Below is a small trained network, with its code and all its weights. Each question gives an input and a class and asks what happens when units are switched off, that is, made to give their printed mean instead of their output.

import numpy as np


def w(rows, s, z=0):
    codes = np.array(rows[::2]) - 128.0
    scale = np.full(codes.shape[1], s)
    scale[-1] = z or s
    return codes * scale


def f(y):
    return y / 2 * (1 + np.tanh(0.7978845608 * (y + 0.044715 * y**3)))


def log_softmax(a):
    a = a - a.max(-1, keepdims=True)
    return a - np.log(np.exp(a).sum(-1, keepdims=True))


def net(x, mask):
    res = np.array(x, float).reshape(1, 6) / 4 @ E
    y = f(res @ A[0][:, :-1].T + A[0][:, -1])
    res = res + np.where(mask, y, B[0][:, -1]) @ B[0][:, :-1]
    return log_softmax(res[-1] @ U[:, :-1].T + U[:, -1])


A, B = {}, {}
E = w([
[121,122,121,124,105],'x0',
[151,45,194,177,143],'x1',
[91,186,204,207,99],'x2',
[127,130,130,128,129],'x3',
[247,141,175,113,57],'x4',
[127,128,129,126,129],'x5',
],0.012)
A[0] = w([
[62,247,104,150,160,146],'n0',
[81,167,90,162,78,144],'n1',
[94,62,37,211,151,173],'n2',
[117,99,131,118,225,81],'n3',
[207,64,132,54,131,90],'n4',
[122,101,14,66,165,2],'n5',
[230,11,160,144,118,111],'n6',
[70,130,151,159,135,143],'n7',
[222,167,84,57,148,33],'n8',
[137,132,23,33,112,129],'n9',
[81,196,99,143,169,127],'n10',
[8,7,85,142,151,131],'n11',
[77,34,202,158,130,27],'n12',
[70,238,112,187,191,137],'n13',
[76,136,85,142,85,116],'n14',
[164,146,5,159,106,122],'n15',
[150,192,29,74,108,128],'n16',
[116,136,190,185,64,179],'n17',
[30,170,149,72,119,133],'n18',
[34,108,159,198,140,45],'n19',
[131,110,70,40,189,201],'n20',
[205,205,129,143,81,37],'n21',
[130,131,103,133,185,102],'n22',
[187,254,80,71,105,115],'n23',
[53,48,78,135,201,128],'n24',
[71,179,104,158,124,144],'n25',
[25,16,121,101,139,45],'n26',
],0.0088,0.0083)
B[0] = w([
[6,56,36,63,75,236],'n0',
[108,123,106,61,139,178],'n1',
[98,170,190,124,158,220],'n2',
[154,88,186,148,70,157],'n3',
[125,48,61,124,128,181],'n4',
[37,226,193,9,193,194],'n5',
[168,19,2,109,17,226],'n6',
[182,94,130,83,69,185],'n7',
[132,90,65,198,103,168],'n8',
[181,195,195,172,158,235],'n9',
[144,79,18,96,87,194],'n10',
[154,171,200,143,134,254],'n11',
[146,221,240,70,180,170],'n12',
[105,98,84,95,135,231],'n13',
[158,103,80,81,161,156],'n14',
[174,169,174,168,138,173],'n15',
[150,211,241,200,169,218],'n16',
[101,187,226,135,233,249],'n17',
[95,116,74,73,54,195],'n18',
[104,122,142,70,132,187],'n19',
[199,146,169,197,72,252],'n20',
[101,187,245,67,200,168],'n21',
[109,115,142,161,111,140],'n22',
[190,217,233,170,176,210],'n23',
[194,200,253,197,199,239],'n24',
[87,39,67,64,150,193],'n25',
[218,139,207,239,104,185],'n26',
],0.0051,0.0089)
U = w([
[96,152,160,100,175,201],'0',
[162,113,148,231,94,162],'1',
[104,48,9,110,53,3],'2',
],0.012,0.0013)

Each question gives the input, the list of numbers given to net, and the class t.
The units are the neurons (one row each of A and B). Each row of codes is followed by its name. A weight is (code - 128) times the scale printed after its matrix; where a second scale follows, it is the last column's (A, B and U).
mask holds one flag per neuron, in row order. A switched-off neuron (its flag False) gives its mean, the last column of its row in B, instead of its output. The means were averaged over made-up inputs and are rounded, as every weight is.
A unit's drop is (log p(t) with every unit on - log p(t) with that unit switched off) / (log p(t) with every unit on - log p(t) with every unit switched off).
The circuit of an input: a set's keep is (log p(t) with only the set's units on - log p(t) with every unit switched off) / (log p(t) with every unit on - log p(t) with every unit switched off). Starting from the 12 units with the biggest drops (on a tie, the unit counted first), units are removed one at a time, each time the one whose removal leaves the highest keep (on an exact tie, the one counted first), for as long as the keep stays at least 0.8.
circuit, biggest first: the units of the circuit, biggest drop first
most important unit: the unit with the biggest drop
top k neurons: the k neurons with the biggest drops, biggest first
drop of u: that unit's drop, to one decimal
input [-3,-8,1,-4,-4,-2], class 2: top 2 neurons -> n0; n10
input [8,-3,3,2,5,-5], class 0: top neuron -> n21
input [-6,6,4,2,-3,-8], class 0: circuit, biggest first -> n12; n20
input [-5,2,-3,0,-7,2], class 1: top 2 neurons -> n26; n20
input [-6,1,-6,-7,8,-2], class 2: top 2 neurons -> n6; n4
input [4,0,4,-1,4,-4], class 0: circuit, biggest first -> n20; n17
input [4,5,3,6,-1,-3], class 0: circuit, biggest first -> n20; n12
input [1,1,-2,-7,7,-1], class 2: top 2 neurons -> n6; n24
input [-1,8,7,-3,-1,7], class 0: circuit, biggest first -> n12; n17
input [-3,-4,0,7,2,8], class 1: top 2 neurons -> n5; n17
input [1,-7,-6,-7,2,8], class 1: top 2 neurons -> n20; n8
input [2,4,5,-3,-1,6], class 0: drop of n17 -> 0.1
input [-4,-6,-7,7,4,-8], class 1: drop of n8 -> 0.2
input [2,5,-4,7,-7,3], class 1: most important unit -> n26
input [6,4,5,6,0,-6], class 0: drop of n26 -> 0.2
